Here is a tiny trained network, its code and every weight. The questions are about switching its units off for an input and a target symbol, where a switched-off unit gives its printed mean instead of its output.

import numpy as np


def w(rows, s, z=0):
    codes = np.array(rows[::2]) - 128.0
    scale = np.full(codes.shape[1], s)
    scale[-1] = z or s
    return codes * scale


def norm(h):
    return h / np.sqrt((h * h).mean(-1, keepdims=True) + 1e-5)


def f(y):
    return y / 2 * (1 + np.tanh(0.7978845608 * (y + 0.044715 * y**3)))


def softmax(a):
    e = np.exp(a - a.max(-1, keepdims=True))
    return e / e.sum(-1, keepdims=True)


def log_softmax(a):
    a = a - a.max(-1, keepdims=True)
    return a - np.log(np.exp(a).sum(-1, keepdims=True))


def net(x, mask):
    ids = ['αβγεζηθλμξπστφψ'.index(c) for c in x.split()]
    T = len(ids)
    res = E[ids] + P[:T]
    u = 0
    for l in range(3):
        r = norm(res)
        for j in range(2):
            rows = slice(2 * j, 2 * j + 2)
            q, k, v = (r @ M[l][rows].T for M in (Q, K, V))
            z = softmax(np.where(np.tri(T) > 0, q @ k.T / 2**0.5, -1e9)) @ v
            o = O[l][rows]
            res = res + np.where(mask[u + j], z, o[:, -1]) @ o[:, :-1]
        u += 2
        y = f(norm(res) @ A[l][:, :-1].T + A[l][:, -1])
        res = res + np.where(mask[u : u + 8], y, B[l][:, -1]) @ B[l][:, :-1]
        u += 8
    return log_softmax(norm(res)[-1] @ U[:, :-1].T + U[:, -1])


Q, K, V, O, A, B = {}, {}, {}, {}, {}, {}
E = w([
[172,57,60,160,174],'α',
[116,140,42,131,171],'β',
[113,207,67,93,138],'γ',
[45,175,237,85,120],'ε',
[156,104,235,84,108],'ζ',
[205,90,99,109,166],'η',
[27,36,118,174,184],'θ',
[91,125,104,168,127],'λ',
[2,150,204,142,136],'μ',
[73,211,129,49,155],'ξ',
[154,188,75,142,83],'π',
[30,171,221,122,116],'σ',
[108,138,70,141,153],'τ',
[99,128,98,146,141],'φ',
[126,204,131,73,96],'ψ',
],0.0094)
P = w([
[64,94,1,70,36],'0',
[69,98,37,79,73],'1',
[78,109,65,86,104],'2',
[92,119,86,103,123],'3',
[102,127,103,120,144],'4',
[119,130,126,134,160],'5',
[131,139,147,165,168],'6',
[151,143,172,188,178],'7',
[174,148,188,199,200],'8',
[207,163,179,192,224],'9',
],0.0032)
Q[0] = w([
[156,139,239,76,196],'0.h1',
[45,93,115,81,252],'0.h1',
[167,2,148,108,57],'0.h2',
[173,200,133,176,131],'0.h2',
],0.0064)
K[0] = w([
[78,201,82,218,254],'0.h1',
[135,39,230,211,142],'0.h1',
[246,6,135,144,81],'0.h2',
[121,165,79,221,24],'0.h2',
],0.0045)
V[0] = w([
[114,162,122,157,104],'0.h1',
[154,89,170,165,186],'0.h1',
[253,93,188,164,214],'0.h2',
[190,66,140,114,98],'0.h2',
],0.004)
O[0] = w([
[85,146,90,125,150,137],'0.h1',
[146,126,164,227,39,80],'0.h1',
[243,83,130,56,249,2],'0.h2',
[201,131,86,12,188,72],'0.h2',
],0.002,0.0051)
A[0] = w([
[180,144,186,103,98,100],'0.n1',
[180,254,123,107,108,122],'0.n2',
[114,169,159,83,113,171],'0.n3',
[133,146,50,190,132,201],'0.n4',
[123,158,159,166,158,229],'0.n5',
[155,126,150,98,117,112],'0.n6',
[142,174,79,127,25,31],'0.n7',
[54,116,141,167,66,244],'0.n8',
],0.0079,0.0012)
B[0] = w([
[231,98,38,103,152,127],'0.n1',
[79,125,208,155,191,226],'0.n2',
[142,105,30,111,202,192],'0.n3',
[234,167,129,1,172,219],'0.n4',
[134,146,88,113,181,168],'0.n5',
[169,138,105,96,135,116],'0.n6',
[24,103,194,34,162,192],'0.n7',
[212,145,71,15,212,254],'0.n8',
],0.0055,0.0045)
Q[1] = w([
[183,117,4,16,243],'1.h1',
[186,148,63,155,19],'1.h1',
[168,180,150,15,231],'1.h2',
[76,136,182,170,154],'1.h2',
],0.016)
K[1] = w([
[162,162,191,171,249],'1.h1',
[109,226,83,43,185],'1.h1',
[160,163,192,219,187],'1.h2',
[120,117,153,184,84],'1.h2',
],0.017)
V[1] = w([
[214,166,194,66,78],'1.h1',
[76,103,251,90,110],'1.h1',
[98,91,97,179,197],'1.h2',
[115,30,149,179,173],'1.h2',
],0.012)
O[1] = w([
[141,118,14,120,254,71],'1.h1',
[99,8,139,88,210,61],'1.h1',
[101,123,140,23,89,179],'1.h2',
[83,122,25,73,60,3],'1.h2',
],0.0067,0.0047)
A[1] = w([
[119,135,148,82,160,124],'1.n1',
[181,94,89,173,114,138],'1.n2',
[211,121,76,169,153,207],'1.n3',
[17,54,147,180,153,28],'1.n4',
[246,133,95,83,84,152],'1.n5',
[151,130,11,75,60,5],'1.n6',
[204,144,197,182,160,102],'1.n7',
[134,65,73,76,169,247],'1.n8',
],0.012,0.0012)
B[1] = w([
[147,132,184,150,142,253],'1.n1',
[122,181,107,158,169,131],'1.n2',
[134,163,108,83,190,204],'1.n3',
[145,182,125,161,110,170],'1.n4',
[175,139,151,198,101,222],'1.n5',
[150,137,251,126,148,144],'1.n6',
[154,91,25,113,78,209],'1.n7',
[104,121,191,79,90,218],'1.n8',
],0.017,0.0048)
Q[2] = w([
[122,68,90,164,247],'2.h1',
[86,87,208,191,118],'2.h1',
[25,79,82,134,81],'2.h2',
[120,156,12,38,143],'2.h2',
],0.013)
K[2] = w([
[246,47,226,222,182],'2.h1',
[1,92,164,238,121],'2.h1',
[146,74,62,244,88],'2.h2',
[246,12,115,148,242],'2.h2',
],0.0099)
V[2] = w([
[254,169,157,53,128],'2.h1',
[18,249,187,97,238],'2.h1',
[249,61,240,109,142],'2.h2',
[63,255,212,36,57],'2.h2',
],0.0041)
O[2] = w([
[112,107,142,135,170,205],'2.h1',
[135,109,56,177,134,196],'2.h1',
[168,101,102,168,133,204],'2.h2',
[113,70,2,140,146,255],'2.h2',
],0.0069,0.0062)
A[2] = w([
[57,68,129,56,8,36],'2.n1',
[58,110,129,90,59,1],'2.n2',
[94,114,179,135,142,27],'2.n3',
[114,79,156,246,37,104],'2.n4',
[98,222,130,192,15,67],'2.n5',
[189,76,163,132,141,95],'2.n6',
[134,236,104,107,96,135],'2.n7',
[99,130,108,145,83,16],'2.n8',
],0.013,0.0026)
B[2] = w([
[44,100,124,52,103,255],'2.n1',
[127,55,48,96,149,186],'2.n2',
[166,117,73,123,91,167],'2.n3',
[5,112,172,154,133,209],'2.n4',
[216,155,144,66,95,247],'2.n5',
[99,113,99,154,92,213],'2.n6',
[74,113,78,139,105,243],'2.n7',
[147,117,126,171,173,129],'2.n8',
],0.019,0.0046)
U = w([
[209,138,235,159,110,244],'α',
[158,249,85,77,44,54],'β',
[165,107,106,121,111,7],'γ',
[168,30,165,106,172,42],'ε',
[159,164,116,118,166,68],'ζ',
[130,223,166,199,190,253],'η',
[82,199,225,138,39,170],'θ',
[142,147,92,137,138,67],'λ',
[42,106,158,218,109,165],'μ',
[97,70,97,223,74,67],'ξ',
[117,158,157,53,240,149],'π',
[138,104,112,139,84,38],'σ',
[46,205,31,154,152,193],'τ',
[171,98,64,191,201,126],'φ',
[45,80,125,34,82,147],'ψ',
],0.011,0.0018)

Each question gives the input, a string of symbols that net reads in full, and the target symbol t.
The units are the heads (2 rows each of Q, K, V and O) and the neurons (one row each of A and B). Each row of codes is followed by its name. A weight is (code - 128) times the scale printed after its matrix; where a second scale follows, it is the last column's (O, A, B and U).
mask holds one flag per unit, layer by layer, with each layer's heads first. A switched-off unit (its flag False) gives its mean, the last column of its rows in O or B, instead of its output. The means were averaged over made-up inputs and are rounded, as every weight is.
A unit's drop is (log p(t) with every unit on - log p(t) with that unit switched off) / (log p(t) with every unit on - log p(t) with every unit switched off).
The circuit of an input: a set's keep is (log p(t) with only the set's units on - log p(t) with every unit switched off) / (log p(t) with every unit on - log p(t) with every unit switched off). Starting from the 12 units with the biggest drops (on a tie, the unit counted first), units are removed one at a time, each time the one whose removal leaves the highest keep (on an exact tie, the one counted first), for as long as the keep stays at least 0.8.
units of the circuit, in order: the units of the circuit, biggest drop first
unit that matters most: the unit with the biggest drop
top k neurons: the k neurons with the biggest drops, biggest first
k most important neurons of layer l: the k neurons of layer l with the biggest drops, biggest first
which heads matter: for each layer, one digit per head in row order, 1 if its drop is at least 0.15 and else 0, layers parted by /
input α ψ β γ τ φ β γ μ μ, target β: units of the circuit, in order	1.h1, 2.n5
input ξ ψ ε, target ξ: unit that matters most	1.h2
input ξ φ ψ α η π ε ζ, target ε: top 2 neurons	0.n1, 1.n8
input μ φ ξ φ, target ξ: top 2 neurons	0.n2, 0.n4
input μ φ λ, target φ: top 2 neurons	0.n8, 0.n2
input η ψ ξ α α, target α: units of the circuit, in order	1.h2, 1.n6
input θ τ ψ ψ τ γ θ ε φ, target ε: 3 most important neurons of layer 0	0.n4, 0.n2, 0.n7
input ψ ψ π φ α η φ ζ ξ η, target ξ: 2 most important neurons of layer 1	1.n5, 1.n7
input ξ ψ ψ ψ φ ψ θ π φ, target π: units of the circuit, in order	0.n4, 0.n2, 1.h1, 1.n3
input θ ζ μ, target π: units of the circuit, in order	0.n8, 1.h1, 1.n7
input ε ψ η θ ξ φ, target ξ: 3 most important neurons of layer 1	1.n7, 1.n8, 1.n6
input ξ γ λ μ, target θ: 2 most important neurons of layer 1	1.n3, 1.n4
input ψ ε ψ, target α: 3 most important neurons of layer 0	0.n7, 0.n2, 0.n4
input η σ ξ μ ψ ψ α ξ, target β: most important neuron of layer 0	0.n8
input θ η β λ σ, target τ: which heads matter	11 / 10 / 00
input γ τ ξ ψ ψ τ ψ μ ξ, target η: top 2 neurons	0.n8, 0.n2
input σ π φ, target π: top 3 neurons	0.n2, 0.n7, 1.n3
input μ ξ μ, target θ: 2 most important neurons of layer 1	1.n4, 1.n3
input ψ τ τ ξ α, target ξ: top 2 neurons	0.n2, 0.n8
input φ ξ ζ φ ε α μ ξ ε, target β: unit that matters most	0.n8
input ζ α η γ, target τ: 3 most important neurons of layer 0	0.n2, 0.n4, 0.n3
input β η ξ φ ξ τ π λ ε, target τ: which heads matter	01 / 10 / 00
input μ ψ ξ η ψ η μ, target τ: 3 most important neurons of layer 0	0.n8, 0.n3, 0.n7
input μ ζ ψ ψ λ ξ β, target ξ: which heads matter	00 / 10 / 00
input σ τ π μ ψ, target α: which heads matter	00 / 10 / 00
input ψ γ φ φ θ ψ α α φ, target α: top 3 neurons	0.n8, 1.n6, 1.n5
input σ ζ ε μ λ ψ π μ β π, target π: unit that matters most	1.h1
input ψ σ π, target ε: top 4 neurons	0.n7, 0.n4, 0.n2, 2.n1
input φ ε φ μ σ, target μ: top 3 neurons	1.n3, 0.n8, 0.n4
input τ τ φ, target τ: which heads matter	00 / 11 / 01
